Look-ups in named tables: a row name and a column name give one cell, copied from the table.

Rosodi:
	Vol	Senoni	Mazarob	Gul
Lum	45	30	39	53
Ravap	36	48	16	32
Sal	50	40	72	51
Soli	23	26	74	54
Givulaz	44	9	64	76
Kefu	62	58	59	69
Renudi	40	41	78	48
Koma	46	43	30	41

Givulaz, Mazarob: 64
Koma, Senoni: 43
Sal, Vol: 50
Sal, Mazarob: 72
Sal, Senoni: 40
Koma, Vol: 46
Soli, Senoni: 26
Row with the largest Senoni: Kefu

Table Vefife
|  | Fid | Bukorel | Vul | Depevup | Bedona | Pup |
|---|---|---|---|---|---|---|
| Geg | 1837 | 7130 | 89 | 2004 | 2396 | 6439 |
| Nagozam | 2160 | 7899 | 463 | 1070 | 2114 | 5322 |
| Narodem | 1877 | 7348 | 359 | 1937 | 2356 | 6160 |
| Tep | 2361 | 8181 | 436 | 122 | 1813 | 4204 |
| Zanonuf | 2071 | 7861 | 655 | 1406 | 2156 | 5447 |
| Lafuri | 2149 | 7904 | 675 | 905 | 2010 | 5014 |
| Vasod | 2327 | 8071 | 669 | 478 | 1867 | 4508 |
| Lev | 1975 | 7610 | 483 | 1798 | 2296 | 5932 |
| Fuz | 2020 | 7601 | 570 | 1426 | 2236 | 5859 |
| Rif | 2285 | 8156 | 391 | 630 | 1958 | 4763 |

Fuz, Vul: 570
Tep, Vul: 436
Zanonuf, Pup: 5447
Fuz, Pup: 5859
Zanonuf, Fid: 2071
Vasod, Depevup: 478
Lafuri, Fid: 2149
Nagozam, Pup: 5322
Nagozam, Vul: 463
Geg, Fid: 1837
Tep, Depevup: 122
Lafuri, Vul: 675
Lev, Pup: 5932

Pav:
,Merolug,Rabu,Dudak,Viba,Lup,Padase,Gokom,Voz
Nir,0.6,0.3,-0.5,-0.4,0.6,0.8,0.5,1.0
Pimafu,0.5,0.4,-0.3,-0.6,0.5,-0.3,1.0,-0.6
Guzu,0.2,0.9,0.4,0.1,-0.7,-0.1,-0.6,0.0
Fubeke,-0.7,-0.7,0.9,0.0,0.7,0.7,0.5,0.1
Salat,0.3,0.5,0.2,0.3,0.1,-0.3,-0.5,0.0
Dus,0.6,0.2,0.1,0.7,-0.3,0.8,0.1,-0.6

What is the Lup of Fubeke in Pav? 0.7
What is the Voz of Nir in Pav? 1.0
What is the Rabu of Dus in Pav? 0.2
What is the Rabu of Nir in Pav? 0.3
What is the Lup of Dus in Pav? -0.3
What is the Merolug of Pimafu in Pav? 0.5
What is the Padase of Guzu in Pav? -0.1
What is the Rabu of Salat in Pav? 0.5
What is the Dudak of Pimafu in Pav? -0.3
What is the Merolug of Guzu in Pav? 0.2
What is the Dudak of Nir in Pav? -0.5
What is the Rabu of Guzu in Pav? 0.9
What is the Merolug of Dus in Pav? 0.6

Vose:
	Zemup	Gofuni	Tas	Dazenus	Rak	Seda
Beku	5	107	70	69	126	103
Tig	44	178	110	64	143	173
Som	137	131	104	153	215	3
Kuvut	180	66	78	89	46	108
Kagog	115	83	62	28	206	13

Kagog, Gofuni: 83
Tig, Tas: 110
Beku, Tas: 70
Kagog, Tas: 62
Kagog, Rak: 206
Beku, Seda: 103
Kuvut, Dazenus: 89
Som, Seda: 3
Kuvut, Seda: 108
Tig, Zemup: 44
Kagog, Seda: 13
Som, Tas: 104
Kuvut, Tas: 78
Beku, Gofuni: 107
Som, Dazenus: 153
Beku, Zemup: 5
Which row has the largest Tas? Tig

Daliba =
columns: Fefop, Ful, Vid, Lem, Bigubi, Gub, Vata
Nogodef: [4534, 2254, 4033, 4421, 3960, 2247, 3866]
Loletud: [4409, 3373, 3180, 2543, 3197, 3564, 4219]
Pip: [2933, 3957, 4626, 5765, 4198, 2968, 3139]
Bovesut: [2677, 4223, 3267, 2714, 1756, 769, 3124]
Mame: [4547, 2051, 4379, 5184, 4334, 2284, 3784]
Rufub: [3192, 4013, 3365, 2939, 2255, 1547, 3393]
Zudu: [4432, 4041, 4193, 4842, 5728, 7545, 4432]
Lilofi: [2322, 5614, 4208, 4859, 4126, 5353, 3273]
Purebez: [3688, 3287, 3764, 3823, 3004, 1613, 3484]
Birak: [4872, 2051, 3072, 2260, 2536, 1154, 4119]

Bovesut, Lem: 2714
Bovesut, Gub: 769
Lilofi, Ful: 5614
Zudu, Bigubi: 5728
Lilofi, Bigubi: 4126
Nogodef, Lem: 4421
Birak, Lem: 2260
Loletud, Fefop: 4409
Loletud, Gub: 3564
Bovesut, Vata: 3124
Zudu, Gub: 7545
Nogodef, Bigubi: 3960
Nogodef, Fefop: 4534
Rufub, Lem: 2939
Birak, Bigubi: 2536
Loletud, Vid: 3180
Zudu, Lem: 4842
Which row has the largest Vid? Pip

